Below is a small trained network, with its code and all its weights. Each question gives an input and a target symbol and asks what happens when units are switched off, that is, made to give their printed mean instead of their output.

import numpy as np


def w(rows, s, z=0):
    codes = np.array(rows[::2]) - 128.0
    scale = np.full(codes.shape[1], s)
    scale[-1] = z or s
    return codes * scale


def softmax(a):
    e = np.exp(a - a.max(-1, keepdims=True))
    return e / e.sum(-1, keepdims=True)


def log_softmax(a):
    a = a - a.max(-1, keepdims=True)
    return a - np.log(np.exp(a).sum(-1, keepdims=True))


def net(x, mask):
    ids = ['αγδεζηλξπστψ'.index(c) for c in x.split()]
    T = len(ids)
    res = E[ids] + P[:T]
    u = 0
    for l in range(3):
        r = res
        for j in range(3):
            rows = slice(4 * j, 4 * j + 4)
            q, k, v = (r @ M[l][rows].T for M in (Q, K, V))
            z = softmax(np.where(np.tri(T) > 0, q @ k.T / 4**0.5, -1e9)) @ v
            o = O[l][rows]
            res = res + np.where(mask[u + j], z, o[:, -1]) @ o[:, :-1]
        u += 3
    return log_softmax(res[-1] @ U[:, :-1].T + U[:, -1])


Q, K, V, O = {}, {}, {}, {}
E = w([
[101,56,185,71],'α',
[216,98,84,146],'γ',
[101,119,59,133],'δ',
[101,164,149,97],'ε',
[156,128,165,191],'ζ',
[135,126,144,103],'η',
[115,95,156,129],'λ',
[118,180,78,178],'ξ',
[79,119,179,160],'π',
[81,207,105,119],'σ',
[158,154,95,105],'τ',
[129,3,44,91],'ψ',
],0.023)
P = w([
[121,143,141,137],'0',
[158,161,108,56],'1',
[94,90,236,198],'2',
[186,140,32,62],'3',
[115,126,231,139],'4',
[91,56,145,150],'5',
[145,107,148,97],'6',
[147,168,175,132],'7',
[183,58,159,67],'8',
[123,96,118,232],'9',
[249,34,167,2],'10',
[75,102,181,163],'11',
[168,97,152,189],'12',
[170,60,102,145],'13',
],0.0084)
Q[0] = w([
[136,113,129,108],'0.h0',
[109,140,77,90],'0.h0',
[6,185,140,151],'0.h0',
[132,91,153,92],'0.h0',
[163,144,92,99],'0.h1',
[86,114,121,200],'0.h1',
[138,117,151,75],'0.h1',
[113,117,173,127],'0.h1',
[130,75,127,157],'0.h2',
[116,142,202,162],'0.h2',
[124,196,122,56],'0.h2',
[168,155,122,154],'0.h2',
],0.012)
K[0] = w([
[219,111,106,180],'0.h0',
[80,86,84,135],'0.h0',
[59,186,215,189],'0.h0',
[114,190,217,2],'0.h0',
[53,115,137,155],'0.h1',
[98,102,175,131],'0.h1',
[89,61,109,210],'0.h1',
[76,66,65,108],'0.h1',
[81,119,142,193],'0.h2',
[58,159,63,230],'0.h2',
[199,121,127,10],'0.h2',
[152,152,111,140],'0.h2',
],0.0086)
V[0] = w([
[34,84,195,159],'0.h0',
[147,45,65,138],'0.h0',
[53,134,81,185],'0.h0',
[68,124,184,152],'0.h0',
[95,1,145,59],'0.h1',
[208,95,48,117],'0.h1',
[161,215,104,249],'0.h1',
[78,190,112,230],'0.h1',
[141,108,139,131],'0.h2',
[125,228,43,85],'0.h2',
[87,140,74,152],'0.h2',
[83,178,56,213],'0.h2',
],0.0084)
O[0] = w([
[191,143,127,192,191],'0.h0',
[70,143,86,108,146],'0.h0',
[236,3,242,186,74],'0.h0',
[203,123,87,97,156],'0.h0',
[243,178,43,66,254],'0.h1',
[73,184,146,84,111],'0.h1',
[27,75,119,135,10],'0.h1',
[105,68,152,185,49],'0.h1',
[136,128,156,167,141],'0.h2',
[75,129,118,211,22],'0.h2',
[120,156,189,137,98],'0.h2',
[192,103,140,39,66],'0.h2',
],0.0051,0.0085)
Q[1] = w([
[179,108,130,87],'1.h0',
[79,169,127,67],'1.h0',
[1,237,91,188],'1.h0',
[153,127,183,184],'1.h0',
[130,14,79,124],'1.h1',
[131,120,114,78],'1.h1',
[120,73,71,93],'1.h1',
[192,190,153,52],'1.h1',
[120,200,38,61],'1.h2',
[97,86,129,105],'1.h2',
[148,126,185,22],'1.h2',
[151,80,200,134],'1.h2',
],0.0077)
K[1] = w([
[171,204,128,118],'1.h0',
[157,65,166,252],'1.h0',
[106,255,19,182],'1.h0',
[119,154,133,178],'1.h0',
[183,119,53,186],'1.h1',
[160,42,100,80],'1.h1',
[63,10,58,250],'1.h1',
[116,103,179,55],'1.h1',
[84,30,99,52],'1.h2',
[78,193,161,53],'1.h2',
[149,127,208,90],'1.h2',
[44,229,57,145],'1.h2',
],0.0058)
V[1] = w([
[206,184,134,227],'1.h0',
[123,120,163,73],'1.h0',
[95,204,142,158],'1.h0',
[96,146,85,64],'1.h0',
[109,23,33,92],'1.h1',
[84,126,191,83],'1.h1',
[107,122,86,176],'1.h1',
[72,201,148,130],'1.h1',
[176,141,85,148],'1.h2',
[78,77,21,163],'1.h2',
[105,103,112,1],'1.h2',
[127,152,55,166],'1.h2',
],0.0087)
O[1] = w([
[80,25,110,122,118],'1.h0',
[133,147,106,192,187],'1.h0',
[241,39,118,82,60],'1.h0',
[94,113,175,98,152],'1.h0',
[168,254,147,122,168],'1.h1',
[170,108,92,200,127],'1.h1',
[114,105,128,109,55],'1.h1',
[152,117,34,99,65],'1.h1',
[28,94,175,178,160],'1.h2',
[49,115,189,155,46],'1.h2',
[173,181,158,224,255],'1.h2',
[54,75,191,57,91],'1.h2',
],0.0064,0.0079)
Q[2] = w([
[167,103,220,36],'2.h0',
[102,114,124,85],'2.h0',
[87,121,126,95],'2.h0',
[183,140,123,158],'2.h0',
[115,135,51,98],'2.h1',
[180,130,125,104],'2.h1',
[105,137,115,139],'2.h1',
[178,100,96,87],'2.h1',
[130,135,92,95],'2.h2',
[112,114,223,130],'2.h2',
[42,125,211,8],'2.h2',
[99,110,126,117],'2.h2',
],0.013)
K[2] = w([
[3,113,108,138],'2.h0',
[111,120,98,153],'2.h0',
[134,111,145,246],'2.h0',
[189,114,178,111],'2.h0',
[170,123,195,135],'2.h1',
[153,143,152,156],'2.h1',
[169,101,147,85],'2.h1',
[117,119,128,73],'2.h1',
[141,129,146,142],'2.h2',
[82,152,122,90],'2.h2',
[124,63,124,64],'2.h2',
[159,124,131,141],'2.h2',
],0.014)
V[2] = w([
[161,159,179,137],'2.h0',
[89,140,198,116],'2.h0',
[107,96,84,201],'2.h0',
[176,118,174,82],'2.h0',
[182,181,41,147],'2.h1',
[141,158,179,209],'2.h1',
[145,110,110,35],'2.h1',
[54,151,45,167],'2.h1',
[143,126,142,129],'2.h2',
[94,123,139,93],'2.h2',
[129,73,184,65],'2.h2',
[181,79,252,172],'2.h2',
],0.011)
O[2] = w([
[198,126,184,136,209],'2.h0',
[172,121,97,122,107],'2.h0',
[129,65,106,174,38],'2.h0',
[161,140,166,67,195],'2.h0',
[75,70,27,136,244],'2.h1',
[110,2,168,215,186],'2.h1',
[135,179,46,182,119],'2.h1',
[23,110,115,65,65],'2.h1',
[106,123,124,158,146],'2.h2',
[153,150,113,126,60],'2.h2',
[150,128,60,241,24],'2.h2',
[181,74,171,148,145],'2.h2',
],0.0077,0.011)
U = w([
[255,202,98,184,132],'α',
[115,145,81,141,241],'γ',
[100,115,127,165,124],'δ',
[173,83,75,166,216],'ε',
[169,48,124,180,93],'ζ',
[189,113,52,154,116],'η',
[193,119,88,218,8],'λ',
[74,20,159,134,186],'ξ',
[230,24,91,188,177],'π',
[134,39,87,130,89],'σ',
[108,134,108,147,151],'τ',
[91,154,118,198,2],'ψ',
],0.0075,0.0046)

Each question gives the input, a string of symbols that net reads in full, and the target symbol t.
The units are the heads (4 rows each of Q, K, V and O). Each row of codes is followed by its name. A weight is (code - 128) times the scale printed after its matrix; where a second scale follows, it is the last column's (O and U).
mask holds one flag per head, layer by layer. A switched-off head (its flag False) gives its mean, the last column of its rows in O, instead of its output. The means were averaged over made-up inputs and are rounded, as every weight is.
A unit's drop is (log p(t) with every unit on - log p(t) with that unit switched off) / (log p(t) with every unit on - log p(t) with every unit switched off).
The circuit of an input: a set's keep is (log p(t) with only the set's units on - log p(t) with every unit switched off) / (log p(t) with every unit on - log p(t) with every unit switched off). Starting from all 9 units, units are removed one at a time, each time the one whose removal leaves the highest keep (on an exact tie, the one counted first), for as long as the keep stays at least 0.8.
units of the circuit, in order: the units of the circuit, biggest drop first
unit that matters most: the unit with the biggest drop
which heads matter: for each layer, one digit per head in row order, 1 if its drop is at least 0.15 and else 0, layers parted by /
input η α ε α ξ η α π α α α, target α: units of the circuit, in order : [1.h0 1.h2]
input λ α τ σ ξ α α α α ε ψ, target α: unit that matters most : 1.h1
input α γ γ, target γ: which heads matter : 100 / 000 / 000
input α π α α π τ, target π: units of the circuit, in order : [2.h2 0.h0 2.h1]
input α α α ξ α η γ α σ π α ε π δ, target π: units of the circuit, in order : [1.h0 0.h0 2.h1 2.h2]
input π π δ ε π ε, target π: which heads matter : 100 / 000 / 001
input α γ π α, target π: units of the circuit, in order : [0.h0 2.h2 2.h1 0.h2]
input ξ γ γ η, target γ: units of the circuit, in order : [1.h2 2.h1 1.h0]
input π γ ξ τ, target ξ: which heads matter : 010 / 000 / 000
input γ τ α γ λ η γ α, target γ: units of the circuit, in order : [2.h1 0.h0 2.h2]
input η γ α α ζ α λ π γ π τ, target π: units of the circuit, in order : [2.h1 2.h2]
input τ α π γ, target π: which heads matter : 100 / 000 / 011
input ε ε π η, target π: which heads matter : 100 / 000 / 001
input γ γ π λ, target π: unit that matters most : 0.h0
input δ α α α π ζ, target π: which heads matter : 000 / 010 / 011
input γ γ ψ π π η γ α α α τ ξ ξ η, target ξ: units of the circuit, in order : [2.h1 1.h2 2.h2]
input α δ π ζ α δ, target α: which heads matter : 011 / 111 / 110
input α γ α, target γ: which heads matter : 110 / 000 / 011
input γ α ξ γ, target ξ: units of the circuit, in order : [0.h1 0.h0]
input α ζ α π ζ, target π: units of the circuit, in order : [2.h1]
input τ ξ ξ γ, target ξ: which heads matter : 110 / 000 / 000
input ξ π α, target π: units of the circuit, in order : [2.h2 2.h0]
input γ α α α α, target α: which heads matter : 000 / 100 / 000
input γ γ α γ ε, target γ: which heads matter : 111 / 000 / 011
input ξ α α α α α ε ζ π ξ π, target ξ: which heads matter : 010 / 010 / 011
